Below is a small trained network, with its code and all its weights. Each question gives an input and a class and asks what happens when units are switched off, that is, made to give their printed mean instead of their output.

import numpy as np


def w(rows, s, z=0):
    codes = np.array(rows[::2]) - 128.0
    scale = np.full(codes.shape[1], s)
    scale[-1] = z or s
    return codes * scale


def f(y):
    return y / 2 * (1 + np.tanh(0.7978845608 * (y + 0.044715 * y**3)))


def log_softmax(a):
    a = a - a.max(-1, keepdims=True)
    return a - np.log(np.exp(a).sum(-1, keepdims=True))


def net(x, mask):
    res = np.array(x, float).reshape(1, 6) / 4 @ E
    y = f(res @ A[0][:, :-1].T + A[0][:, -1])
    res = res + np.where(mask, y, B[0][:, -1]) @ B[0][:, :-1]
    return log_softmax(res[-1] @ U[:, :-1].T + U[:, -1])


A, B = {}, {}
E = w([
[130,128,131,129,131],'x0',
[168,199,159,44,90],'x1',
[2,181,166,189,30],'x2',
[129,126,131,128,128],'x3',
[181,58,226,146,76],'x4',
[128,128,128,129,129],'x5',
],0.0066)
A[0] = w([
[138,7,51,203,174,23],'N0',
[127,192,5,93,204,112],'N1',
[182,86,188,135,123,85],'N2',
[219,76,95,89,197,42],'N3',
[202,101,90,110,151,8],'N4',
[198,54,215,125,125,78],'N5',
[222,193,135,33,102,22],'N6',
],0.013,0.0017)
B[0] = w([
[125,210,191,18,230,229],'N0',
[235,12,92,175,105,249],'N1',
[182,81,86,155,133,178],'N2',
[30,177,123,177,22,254],'N3',
[67,145,148,161,70,195],'N4',
[206,44,73,158,122,213],'N5',
[97,187,180,52,249,212],'N6',
],0.015,0.0081)
U = w([
[228,43,80,174,112,142],'0',
[15,195,153,193,2,247],'1',
[134,188,175,31,236,9],'2',
],0.0083,0.0014)

Each question gives the input, the list of numbers given to net, and the class t.
The units are the neurons (one row each of A and B). Each row of codes is followed by its name. A weight is (code - 128) times the scale printed after its matrix; where a second scale follows, it is the last column's (A, B and U).
mask holds one flag per neuron, in row order. A switched-off neuron (its flag False) gives its mean, the last column of its row in B, instead of its output. The means were averaged over made-up inputs and are rounded, as every weight is.
A unit's drop is (log p(t) with every unit on - log p(t) with that unit switched off) / (log p(t) with every unit on - log p(t) with every unit switched off).
The circuit of an input: a set's keep is (log p(t) with only the set's units on - log p(t) with every unit switched off) / (log p(t) with every unit on - log p(t) with every unit switched off). Starting from all 7 units, units are removed one at a time, each time the one whose removal leaves the highest keep (on an exact tie, the one counted first), for as long as the keep stays at least 0.8.
circuit, biggest first: the units of the circuit, biggest drop first
most important unit: the unit with the biggest drop
k most important neurons: the k neurons with the biggest drops, biggest first
drop when u is switched off: that unit's drop, to one decimal
input [4,4,3,6,3,-3], class 2: 3 most important neurons	N3, N1, N4
input [-7,5,-5,7,2,-3], class 1: 2 most important neurons	N3, N0
input [5,2,4,1,-5,-1], class 0: circuit, biggest first	N3, N0
input [5,2,-6,-2,-8,-7], class 0: most important unit	N1
input [-5,0,5,5,5,5], class 0: 3 most important neurons	N3, N4, N0
input [0,-5,2,5,4,-4], class 2: circuit, biggest first	N1, N3
input [8,-3,-7,7,5,1], class 1: 3 most important neurons	N3, N1, N4
input [-5,8,2,-1,7,5], class 2: 2 most important neurons	N6, N1
input [-7,2,-8,8,-6,-4], class 1: 2 most important neurons	N3, N4
input [-1,4,-6,7,5,2], class 1: 2 most important neurons	N3, N1
input [6,0,-2,0,-1,5], class 1: circuit, biggest first	N5, N0
input [0,8,4,6,-3,5], class 2: 2 most important neurons	N3, N6
input [-6,1,5,-2,5,-4], class 0: 4 most important neurons	N3, N4, N0, N6
input [1,2,-2,5,1,6], class 1: most important unit	N0
input [0,-5,3,7,2,-5], class 2: circuit, biggest first	N3, N1
input [-7,7,6,-7,2,0], class 2: 2 most important neurons	N3, N4
input [5,3,3,1,-4,8], class 0: 4 most important neurons	N3, N0, N6, N4
input [-2,-1,2,5,-4,6], class 0: drop when N6 is switched off	0.1
input [3,3,0,4,-6,-8], class 0: drop when N2 is switched off	0.0
input [3,0,6,2,-7,3], class 0: most important unit	N3
input [-8,0,-5,-1,4,0], class 1: drop when N1 is switched off	0.8
